B:
1: 426, -430, -145, 79, 253, -19, 106, 307, -41, -257, -208, 179, -362, 156, -13, 443, 80, 266, 178, -101, 463, -175, -12, 142, 545, -96, -388, 222
2: 130, -2, 41, -30, -119, 5, 1, -518, 299, -363, -135, -143, -75, 24, 40, 102, -234, -108, 87, -107, 15, 253, -73, 347, 145, 148, -82, 283
3: 148, -468, -220, 97, 294, 62, -105, 349, -158, -128, -251, 119, -129, -271, 162, 389, 180, -44, 205, -218, 647, -175, 157, 134, 398, -260, -213, 214
4: 111, 150, 202, -93, 170, 50, 504, -37, 145, -18, 613, -44, 64, 607, -535, 31, -34, 223, -122, 318, -161, -88, -303, 72, 206, -17, 157, -295
5: -170, -221, -95, -59, 63, -77, 55, 458, -224, 90, -337, 69, -158, -199, 237, 276, 53, -80, 27, 112, 20, -304, 3, -36, 161, -146, -148, 8
6: -187, 122, 91, -406, -341, -176, 150, -284, 335, -146, -191, 168, -54, -230, 258, 273, 55, 16, 224, -143, -236, -62, -153, 288, 272, 87, -10, 252
7: -71, -323, -167, -7, 233, -117, -10, 345, -165, 3, -317, 118, -21, -313, 218, 367, 199, -47, 165, -103, 344, -185, 162, 17, 245, -236, -266, 146
8: -126, 141, 82, -337, -225, -431, 114, -306, 146, -162, -380, -28, 29, -158, 214, 180, -7, -63, 218, -52, -288, -48, 12, 212, 72, 183, -249, 212
9: -344, 512, 41, -562, 28, -452, -70, -419, 105, -92, -271, -333, 293, -495, 296, -92, 391, -655, 141, -155, -268, -151, 421, 268, -212, 59, -83, 353
10: -205, 191, 61, -332, -161, -416, 198, -92, 59, -23, -216, -104, 99, -174, 206, 57, 120, -188, 67, 68, -317, -118, 43, 166, -71, 79, -139, 19
11: -244, 224, 186, -187, 76, -28, 358, -55, 59, 140, 442, -92, 275, 218, -322, -31, 1, -38, -102, 285, -250, -104, -194, 29, -4, -74, 262, -297
12: -322, -732, -89, 294, -61, 44, -364, 395, -581, 186, -603, 173, 207, -492, 149, 425, -466, 0, 341, -52, 534, -203, -89, -93, 255, -188, 7, -165
13: -3, 235, 240, -160, 133, -71, 292, -331, 103, 13, 265, -128, 117, 553, -623, -20, -349, 198, -86, 285, -306, 15, -314, -14, 84, 87, 98, -81
14: -131, 197, 13, -305, -122, -511, 252, 84, -52, 17, -225, -251, 48, -141, 231, -97, 174, -306, -76, 163, -317, -167, 105, 185, -242, 77, -178, -103
15: 80, -461, -226, 376, 249, 213, -50, 454, -229, -126, -248, -107, -246, -152, 325, 265, 0, -235, -72, 111, 345, -33, 144, 45, 137, -181, -242, 3
16: -24, 117, 85, -172, -36, -556, 394, -8, -2, -112, -131, -128, 103, 115, 151, 157, 178, -8, 101, 230, -356, -109, 84, 91, -45, 169, -430, -154
17: -394, 427, 219, -452, -24, -52, 223, -172, 119, 165, 268, -74, 210, 46, -219, -44, 46, -167, -47, 177, -422, -230, -158, 56, 18, -37, 337, -62
18: -159, 187, 75, -267, -170, -373, 151, -257, 116, -109, -226, -169, 105, -138, 195, 42, 26, -210, 74, 42, -309, -6, 46, 215, -93, 133, -154, 74
19: -91, 159, 233, -52, 159, -97, 518, -81, 86, 16, 524, -29, 272, 479, -383, 149, 29, 204, 2, 368, -290, -60, -196, -41, 137, 15, 2, -367
20: -9, -675, -390, 45, 302, -105, -63, 533, -158, 230, -615, 303, -153, -454, 12, 301, -119, 218, -84, -296, 744, 71, -69, -86, 132, -550, -182, 345
21: -294, 386, 178, -379, 8, -109, 349, 90, -6, 235, 331, -173, 134, 162, -247, -178, 67, -196, -224, 343, -439, -297, -173, 42, -114, -58, 318, -275
22: -298, -391, -124, 330, -2, 256, -135, 227, -157, -43, -395, -18, -117, -343, 470, 361, -223, -232, 11, 126, 46, 60, 8, -52, 102, -113, -145, 28
23: -12, -371, -161, 296, 143, 172, 8, 453, -232, -40, -257, -106, -267, -93, 291, 207, -87, -209, -126, 208, 135, -74, 33, 5, 84, -134, -173, -60
24: -89, -7, 91, -149, -169, -225, -25, -421, 94, -175, -197, -74, 227, -165, 20, 125, -168, -105, 252, -126, 43, 73, -29, 270, 93, 111, -33, 108
25: -289, 305, 254, -332, -82, 16, 341, -80, 97, 201, 352, -18, 115, 298, -398, -39, -189, 64, -134, 317, -446, -204, -398, 8, 74, -11, 383, -229
26: -167, 181, 84, -276, -115, -360, 186, -342, 197, -152, -100, -96, 230, -185, 197, 131, 174, -181, 181, -41, -191, 34, 106, 240, -6, 91, -167, 90
27: 1, -308, 146, 154, -132, 265, -39, -11, -247, 191, 223, -104, 192, 253, -689, -194, -805, 82, -129, 172, 347, -2, -565, 150, 61, -94, 641, -435
28: -30, 183, 205, -182, 112, 181, 250, -385, 286, -46, 516, 0, 184, 333, -531, 41, -146, 124, -8, 64, -17, 48, -302, 151, 248, -66, 337, -9
29: 34, 11, -60, -224, -18, -360, 161, -108, 104, -62, -218, -123, 41, -137, 27, -27, 24, -113, -44, -88, 73, 66, 16, 247, -98, -48, -123, 130
30: -234, 104, 255, -126, -72, 135, 153, -396, 140, 40, 359, 18, 327, 193, -437, 77, -335, 100, 89, 114, -100, 30, -359, 96, 192, 1, 390, -155
31: 160, -378, -191, 117, 371, -93, 166, 575, -229, -45, -100, 57, -121, -55, 135, 333, 326, 2, 68, 44, 408, -251, 183, 27, 267, -241, -339, -42
32: -31, -452, -185, 381, 65, 326, -112, 453, -236, -62, -334, -107, -339, -173, 364, 201, -232, -270, -153, 180, 197, -20, -30, 36, 97, -137, -83, -29
33: -60, -80, 108, -151, -294, -195, -137, -543, 113, -225, -334, -34, 189, -203, 17, 149, -347, -51, 323, -214, 104, 113, -107, 328, 160, 171, 2, 192
34: -205, 300, 225, -246, 75, -47, 345, -260, 166, 68, 426, -84, 277, 278, -394, -16, -47, 13, -54, 224, -290, -44, -210, 54, 44, -18, 232, -175
35: -60, -272, -118, -68, 96, 81, 90, 294, 45, -77, -79, 252, -106, -288, 285, 451, 313, 13, 205, -144, 313, -201, 39, 136, 444, -239, -95, 147
36: -110, -317, -139, -20, 145, 228, 229, 387, 173, -87, 218, 366, -32, -361, 398, 554, 573, 31, 221, -171, 424, -174, 71, 171, 537, -368, -32, 58
37: -135, -335, -147, 262, 50, 64, -19, 446, -275, -15, -411, -124, -228, -205, 444, 232, -101, -268, -89, 234, -6, -96, 75, -25, 6, -77, -245, -70
38: 263, -445, -139, 184, 320, -121, 266, 586, -213, -115, -141, 145, -242, 169, 99, 476, 209, 241, 127, 141, 293, -250, 57, -31, 404, -127, -494, -86
39: -158, -41, -90, -212, 15, -460, 228, 37, 21, 161, -277, -79, 164, -213, -33, -64, -52, -40, -165, -9, 16, 129, -45, 65, -278, -181, -103, 20
40: -22, -1, 64, -99, -19, -179, 1, -569, 222, -302, -52, -74, 315, -177, 36, 200, 12, -115, 324, -232, 188, 197, 105, 316, 155, 69, -123, 199
41: -332, -375, -230, -14, 261, -325, 177, 593, -290, 427, -364, 111, 169, -371, 25, 136, 10, 50, -195, 60, 255, -31, -9, -237, -205, -475, -140, -104
42: -6, 137, 159, -14, 13, 243, 317, -63, 135, 31, 439, -179, -69, 452, -406, -148, -309, -21, -319, 357, -239, 29, -388, 111, 15, -20, 354, -244
43: 57, 202, 171, -124, 147, 9, 435, -119, 155, -4, 575, -151, 158, 438, -471, -92, 0, 32, -160, 257, -112, -28, -213, 141, 48, -46, 221, -266
44: -26, 112, 73, -152, -243, -183, 57, -418, 216, -247, -260, -179, -61, -40, 163, 47, -207, -170, 52, 13, -251, 138, -79, 288, -4, 208, -118, 182
45: -208, 198, 104, -241, -210, -353, 183, -206, 74, -49, -197, -195, 104, -95, 177, -2, -43, -221, 13, 136, -395, -13, -14, 171, -146, 146, -105, -22
46: -54, 108, 23, -264, -226, -346, 114, -101, 61, -110, -362, -163, -108, -119, 228, -1, -54, -203, -6, 49, -264, -62, -19, 246, -76, 139, -157, 107
47: -196, 327, 231, -239, 184, -48, 398, -170, 113, 111, 508, -99, 285, 361, -467, -19, 13, 33, -84, 297, -307, -100, -184, -12, 44, -50, 212, -224
48: -10, 47, 109, 164, -59, 341, 270, 78, 19, 34, 360, -320, -170, 420, -243, -237, -420, -188, -462, 493, -284, 65, -381, 118, -134, 13, 358, -378
49: -233, 53, 50, -249, -187, -83, 285, -259, 438, -230, 153, 222, 184, -349, 437, 419, 451, -44, 314, -197, -27, 43, 43, 326, 328, -57, -72, 136
50: -68, 117, 82, -172, -205, -207, 46, -481, 246, -258, -268, -138, 19, -102, 178, 106, -153, -162, 123, -53, -214, 160, -23, 275, 32, 183, -155, 231
51: -132, 74, 135, -170, -93, -506, 318, -130, 35, -126, -228, 5, 130, 68, 179, 330, 74, 103, 250, 174, -399, -87, 21, 27, 98, 204, -453, -56
52: -88, 86, 33, -333, -286, -81, 307, -241, 498, -242, 140, 174, 4, -276, 358, 267, 369, -51, 177, -207, -36, 36, -66, 439, 288, -33, 38, 164
53: -350, -309, -96, 262, -105, 66, -81, 378, -295, 37, -525, -105, -158, -320, 552, 269, -229, -308, -45, 279, -180, -78, 22, -83, -46, -22, -199, -113
54: -29, -288, -146, -12, 164, -47, -7, 385, -177, -18, -302, 76, -141, -243, 227, 319, 149, -90, 100, -38, 271, -242, 99, 58, 251, -192, -190, 115
55: 83, 25, -163, -224, 366, 40, -75, 215, -44, -107, -8, -134, -85, -286, 115, 68, 476, -428, 41, -195, 416, -314, 329, 260, 195, -246, 1, 292
56: 218, -142, -151, -50, 446, -228, 45, 357, -249, -67, -290, -122, -188, 47, -32, 168, 192, -97, 16, 33, 243, -286, 238, 9, 150, -121, -400, 188
57: 61, -135, -151, -154, 61, -400, 113, -46, 70, -50, -331, -99, 58, -245, 56, 2, 34, -92, -49, -166, 248, 151, 79, 214, -134, -141, -211, 194
58: -287, 271, 210, -230, 22, -157, 436, 47, 3, 188, 355, -97, 239, 249, -252, -32, 24, -25, -131, 388, -432, -182, -195, -23, -72, -28, 178, -366
59: -161, 114, 76, -288, -190, -193, 172, -384, 361, -234, -41, 94, 147, -258, 277, 294, 215, -70, 279, -182, -95, 64, 21, 311, 221, 48, -102, 211
60: -49, -302, -146, -84, 74, 103, 149, 383, 87, -81, -32, 296, -150, -326, 367, 473, 411, 19, 188, -161, 348, -225, 38, 177, 470, -281, -85, 131
61: -315, 55, 115, -111, 242, 67, 361, -88, 128, 312, 473, 64, 386, 192, -605, -6, -194, 198, -219, 178, -1, 141, -345, -128, -34, -333, 376, -210
62: -18, 161, 179, -209, -58, 185, 271, -63, 150, 88, 344, -42, -117, 408, -486, -104, -330, 104, -230, 246, -222, -106, -482, 121, 147, -24, 420, -127
63: -292, 506, 138, -653, -226, -352, 2, -453, 231, -78, -261, -156, 75, -302, 177, -42, 137, -382, 123, -122, -430, -180, 78, 301, -25, 148, 66, 362
64: -36, 506, 76, -703, -153, -213, -309, -830, 365, -315, -349, -253, 11, -373, 36, -130, 37, -509, 227, -458, -52, -68, 165, 540, 95, 178, 140, 765
65: -282, 168, 105, -302, -186, -343, 78, -366, 154, -115, -287, -34, 181, -244, 225, 204, 9, -134, 226, -45, -292, -1, 39, 159, 45, 129, -164, 174
66: -99, -119, -164, -156, 100, -425, 240, -9, 104, 166, -227, -74, 203, -251, -107, -118, -59, -19, -249, -101, 211, 296, -50, 93, -342, -299, -69, 78
67: 40, 159, 181, -199, 46, 152, 280, -249, 249, -35, 454, -1, 34, 381, -502, 0, -170, 144, -72, 111, -56, -18, -350, 180, 240, -41, 318, -40
68: 190, -412, -246, 76, 277, -63, 24, 628, -304, -20, -219, -33, -188, -203, 179, 180, 244, -171, -2, -30, 537, -289, 186, 141, 178, -265, -203, -9
69: 145, -297, -215, -11, 276, -89, 85, 589, -233, 10, -205, -7, -220, -149, 155, 179, 273, -126, -32, 6, 377, -307, 147, 91, 173, -250, -203, 41

60, -45, -26, 290, 36, -20, 102, 63, 112, -125, -39, -223, 96, -83, -136, -140, -123, -142, -137, -29, -266, 105, 52, -221, -190 | 1
-183, -81, 16, -57, 116, -35, 49, 48, 66, -47, 30, 25, 18, 66, 48, 123, 55, -26, 74, -81, -48, 56, 57, -7, -68 | 11
65, -3, -36, 152, -98, 11, 37, -56, 84, -4, 23, -90, 62, -28, 47, 10, -138, -141, -71, 104, -211, 17, 74, -262, 34 | 13
384, 50, -151, -24, -249, 273, -56, 128, 392, 156, -189, 226, -334, 106, -36, 252, -150, 63, -393, -106, 362, -509, -308, -119, 569 | 7
301, 26, -178, -112, -155, 216, -123, -31, 340, 176, -93, 214, -92, 111, 106, 94, -236, -111, -249, -26, 185, -503, -196, -60, 364 | 62
-111, -305, 152, 134, 107, -2, 184, 61, -207, -101, 156, -35, -41, -115, -147, 178, 316, -95, 481, 150, -66, 219, 184, -46, 79 | 57
-112, -364, 242, 171, 173, -10, 202, 162, -339, -118, 182, -65, -146, -156, -278, 278, 506, 10, 655, 164, -38, 351, 213, -20, 180 | 39
194, 171, -26, 47, 163, 58, -150, -143, 162, 260, -118, 32, -4, 109, 60, -68, -205, -122, -146, -91, -107, -218, -226, 52, 201 | 15
88, 171, 67, 196, 298, 0, -32, -228, 109, 234, -113, -45, 12, 102, 14, -183, -179, -196, -121, -113, -220, -56, -201, 123, 1 | 22
191, 67, -17, -90, -58, 85, -157, 213, 167, 114, -194, 89, -230, 53, -67, 316, 80, 205, -124, -197, 243, -217, -310, -33, 556 | 58
-60, -7, 89, 23, -380, 47, 192, -374, 374, -184, 234, -72, -10, 12, 163, -75, 49, -135, 28, 209, -175, 183, 367, 195, -373 | 64
-311, -246, 74, 33, 191, -134, 164, -19, -203, -102, 98, -33, 219, -88, 59, 98, 156, -195, 421, 48, -115, 179, 94, -71, -63 | 29
277, 62, -82, 118, 6, 34, -158, 213, 103, 73, -248, -89, 0, -53, -123, 80, -116, 26, -208, -168, 12, -193, -321, -242, 420 | 38
-297, -63, 170, 152, 279, -188, 124, -30, -108, -123, 56, -222, 138, -45, -53, -37, 168, -65, 248, -67, -315, 413, 134, 53, -296 | 5
-69, -13, -89, -5, 109, -128, -83, 89, -28, 18, -172, -55, 283, -63, 106, 60, -129, -128, -8, -150, -60, -109, -258, -238, 211 | 19
42, -362, -56, -56, 54, 192, 154, 221, -151, 95, 92, 322, -235, -15, -72, 440, 196, -50, 347, 141, 358, -288, -35, -187, 574 | 41
385, -24, 122, -22, -153, 195, -180, 175, 174, 33, -17, -9, -392, 0, -268, 267, 318, 250, 99, -22, 128, -29, -26, 157, 455 | 10
-321, 45, 42, 131, 388, -221, 101, -128, -82, 26, -45, -130, 301, 14, 125, -135, -117, -214, 67, -136, -300, 177, -76, -33, -246 | 42
-258, -176, 122, 70, 135, -146, 110, -73, -118, -177, 178, -184, 225, -92, 11, -33, 171, -152, 386, 86, -322, 352, 284, 17, -318 | 34
269, 33, -135, -60, -16, 172, -135, -129, 260, 196, -9, 137, 5, 104, 109, -43, -245, -190, -141, 28, -19, -376, -81, 11, 167 | 44
-169, -8, -13, -181, 85, -44, -2, 71, 98, -6, 25, 71, -20, 82, 98, 202, 97, 96, 79, -113, 59, 0, -10, 69, 60 | 21
25, -146, 107, -68, -251, 168, -83, -245, 292, -16, 54, 98, -68, 168, 136, 85, -38, -297, -39, 60, -140, -69, 185, 0, -89 | 33
337, 367, 137, 203, 214, 120, -163, 88, 273, 304, -283, -35, -516, 208, -260, 94, 1, 276, -429, -316, 5, -52, -377, 154, 390 | 48
335, 59, 132, 282, -174, 138, 26, 119, 264, -44, -138, -151, -368, -32, -315, 95, 139, 152, -207, -92, 19, 71, -105, 5, 241 | 67
-172, -287, -85, 35, 66, -6, 220, -17, -147, 13, 9, 162, 195, -91, 144, 167, -36, -312, 272, 94, 143, -210, -117, -241, 259 | 61
-105, 72, 19, 247, 170, -116, 107, -227, 75, 35, -107, -146, 251, -13, 101, -219, -234, -307, -109, -83, -280, 48, -140, -75, -181 | 2
78, 123, 253, 87, -222, 32, 83, 12, 238, -115, 70, -151, -438, -5, -195, 224, 422, 371, 63, -2, 13, 369, 142, 284, 94 | 9
41, 247, 197, 170, 349, -75, -130, -124, 34, 231, -179, -128, -94, 110, -71, -49, 7, 4, -66, -219, -236, 138, -255, 171, 120 | 53
-376, -61, 81, 112, 230, -215, 165, -82, -64, -118, -18, -150, 274, -33, 96, -54, 12, -177, 136, -103, -240, 258, 11, -50, -276 | 54
-211, 0, 25, 128, 103, -123, 170, 88, 42, -111, -25, -123, 27, -15, -19, 76, 34, 30, -37, -106, -108, 199, 8, -130, -107 | 47
-221, 228, 100, 207, 476, -188, 30, -237, 5, 196, -183, -116, 170, 117, 110, -192, -208, -203, -134, -246, -312, 117, -270, 72, -153 | 32
272, -44, -71, -52, -81, 160, -130, 146, 189, 48, -13, 60, -153, 33, -91, 154, 9, 51, -49, -13, 69, -210, -27, -56, 286 | 31
5, -35, 130, 158, -88, -3, 53, -67, 134, -79, -74, -116, -32, -25, -50, 42, 72, -94, -20, -60, -100, 117, -39, -21, 26 | 3
-226, -45, -83, -50, 147, -113, 45, 30, 29, -14, -65, 14, 220, 22, 159, 63, -117, -127, 1, -130, -49, -59, -106, -143, -14 | 43
49, -328, -272, -101, 50, 249, 228, 223, -16, 192, -8, 511, -181, 55, 78, 422, -99, -148, 78, 76, 568, -655, -241, -309, 666 | 66
